Below is a small trained network, with its code and all its weights. Each question gives an input and a class and asks what happens when units are switched off, that is, made to give their printed mean instead of their output.

import numpy as np


def w(rows, s, z=0):
    codes = np.array(rows[::2]) - 128.0
    scale = np.full(codes.shape[1], s)
    scale[-1] = z or s
    return codes * scale


def norm(h):
    return h / np.sqrt((h * h).mean(-1, keepdims=True) + 1e-5)


def f(y):
    return np.maximum(y, 0)


def log_softmax(a):
    a = a - a.max(-1, keepdims=True)
    return a - np.log(np.exp(a).sum(-1, keepdims=True))


def net(x, mask):
    res = np.array(x, float).reshape(1, 5) / 4 @ E
    u = 0
    for l in range(3):
        y = f(norm(res) @ A[l][:, :-1].T + A[l][:, -1])
        res = res + np.where(mask[u : u + 5], y, B[l][:, -1]) @ B[l][:, :-1]
        u += 5
    return log_softmax(norm(res)[-1] @ U[:, :-1].T + U[:, -1])


A, B = {}, {}
E = w([
[141,182,152,224,74,153],'x0',
[233,70,198,73,80,131],'x1',
[128,127,129,128,129,129],'x2',
[188,124,45,114,131,253],'x3',
[100,21,138,136,79,131],'x4',
],0.0055)
A[0] = w([
[167,255,96,88,163,83,60],'L0N0',
[87,184,73,150,141,127,167],'L0N1',
[19,34,120,97,35,174,4],'L0N2',
[71,155,205,112,94,83,89],'L0N3',
[139,133,206,165,121,173,123],'L0N4',
],0.0083,0.0031)
B[0] = w([
[126,100,254,135,66,228,238],'L0N0',
[114,143,61,108,128,34,253],'L0N1',
[99,223,175,123,10,197,231],'L0N2',
[114,12,195,204,192,118,219],'L0N3',
[162,179,58,95,126,18,206],'L0N4',
],0.0063,0.0039)
A[1] = w([
[67,12,90,100,30,130,248],'L1N0',
[196,144,93,188,110,44,6],'L1N1',
[118,207,193,81,197,169,41],'L1N2',
[74,113,157,1,158,146,110],'L1N3',
[92,25,123,72,215,117,51],'L1N4',
],0.0089,0.0022)
B[1] = w([
[153,210,172,164,153,156,254],'L1N0',
[246,109,86,167,69,185,170],'L1N1',
[69,212,198,213,45,207,170],'L1N2',
[231,186,68,208,2,116,194],'L1N3',
[141,57,71,211,104,110,174],'L1N4',
],0.007,0.0061)
A[2] = w([
[136,95,77,139,139,218,119],'L2N0',
[3,175,76,135,152,120,79],'L2N1',
[171,124,164,128,132,156,175],'L2N2',
[148,154,97,115,126,177,198],'L2N3',
[176,128,118,176,118,98,249],'L2N4',
],0.012,0.002)
B[2] = w([
[90,77,180,254,131,46,194],'L2N0',
[194,52,141,4,109,171,193],'L2N1',
[53,67,116,47,137,127,210],'L2N2',
[89,110,150,133,196,64,224],'L2N3',
[119,199,32,76,172,146,255],'L2N4',
],0.0084,0.0076)
U = w([
[88,167,242,185,43,246,70],'0',
[191,166,31,203,90,103,245],'1',
[88,2,173,228,231,64,116],'2',
[214,49,98,9,147,167,49],'3',
],0.0092,0.0012)

Each question gives the input, the list of numbers given to net, and the class t.
The units are the neurons (one row each of A and B). Each row of codes is followed by its name. A weight is (code - 128) times the scale printed after its matrix; where a second scale follows, it is the last column's (A, B and U).
mask holds one flag per neuron, layer by layer. A switched-off neuron (its flag False) gives its mean, the last column of its row in B, instead of its output. The means were averaged over made-up inputs and are rounded, as every weight is.
A unit's drop is (log p(t) with every unit on - log p(t) with that unit switched off) / (log p(t) with every unit on - log p(t) with every unit switched off).
The circuit of an input: a set's keep is (log p(t) with only the set's units on - log p(t) with every unit switched off) / (log p(t) with every unit on - log p(t) with every unit switched off). Starting from the 12 units with the biggest drops (on a tie, the unit counted first), units are removed one at a time, each time the one whose removal leaves the highest keep (on an exact tie, the one counted first), for as long as the keep stays at least 0.8.
circuit, biggest first: the units of the circuit, biggest drop first
most important unit: the unit with the biggest drop
k most important neurons: the k neurons with the biggest drops, biggest first
top k neurons in layer l: the k neurons of layer l with the biggest drops, biggest first
input [-6,-5,-6,1,4], class 1: most important unit -> L1N3
input [-5,-7,-2,7,-5], class 2: top 2 neurons in layer 0 -> L0N0, L0N4
input [-6,-8,8,4,-1], class 3: 3 most important neurons -> L2N1, L0N1, L1N1
input [-2,6,1,6,-7], class 0: circuit, biggest first -> L1N2, L0N0
input [4,3,1,7,-6], class 2: 2 most important neurons -> L2N3, L0N2
input [-3,4,2,6,7], class 0: circuit, biggest first -> L0N2, L1N0
input [-7,-7,-8,2,-8], class 0: 2 most important neurons -> L0N0, L1N2
input [8,7,7,-1,6], class 1: 3 most important neurons -> L0N4, L0N0, L2N1
input [5,5,8,-1,2], class 1: 3 most important neurons -> L0N4, L2N1, L0N0
input [7,-1,8,-6,2], class 1: top 2 neurons in layer 0 -> L0N4, L0N0
input [-4,-6,1,-5,-1], class 3: 3 most important neurons -> L2N1, L2N0, L2N3
input [7,-1,3,-6,-2], class 1: 2 most important neurons -> L1N1, L2N4
input [2,-2,1,3,3], class 0: 3 most important neurons -> L0N2, L1N3, L2N4
input [3,6,-5,6,-2], class 2: top 2 neurons in layer 1 -> L1N3, L1N0
input [2,-3,4,-4,-6], class 0: circuit, biggest first -> L0N0
input [-5,-4,0,1,4], class 1: 3 most important neurons -> L1N3, L0N0, L1N2
input [-5,-1,-1,3,-3], class 1: top 2 neurons in layer 1 -> L1N3, L1N4
input [7,8,0,8,6], class 2: top 2 neurons in layer 0 -> L0N1, L0N0
input [6,8,-2,6,-7], class 3: 3 most important neurons -> L0N4, L2N2, L0N2
input [5,-7,4,0,-4], class 3: circuit, biggest first -> L2N1, L1N3, L1N0
input [-4,-8,7,8,1], class 2: circuit, biggest first -> L2N0
input [4,6,-2,-5,3], class 3: 2 most important neurons -> L2N0, L0N4
input [-1,1,5,7,5], class 2: 2 most important neurons -> L2N0, L2N3
input [-7,-8,5,-3,6], class 3: 2 most important neurons -> L2N1, L0N0
input [3,8,-5,8,-4], class 2: top 2 neurons in layer 2 -> L2N0, L2N3
input [-1,-8,-2,6,5], class 3: top 2 neurons in layer 0 -> L0N1, L0N0
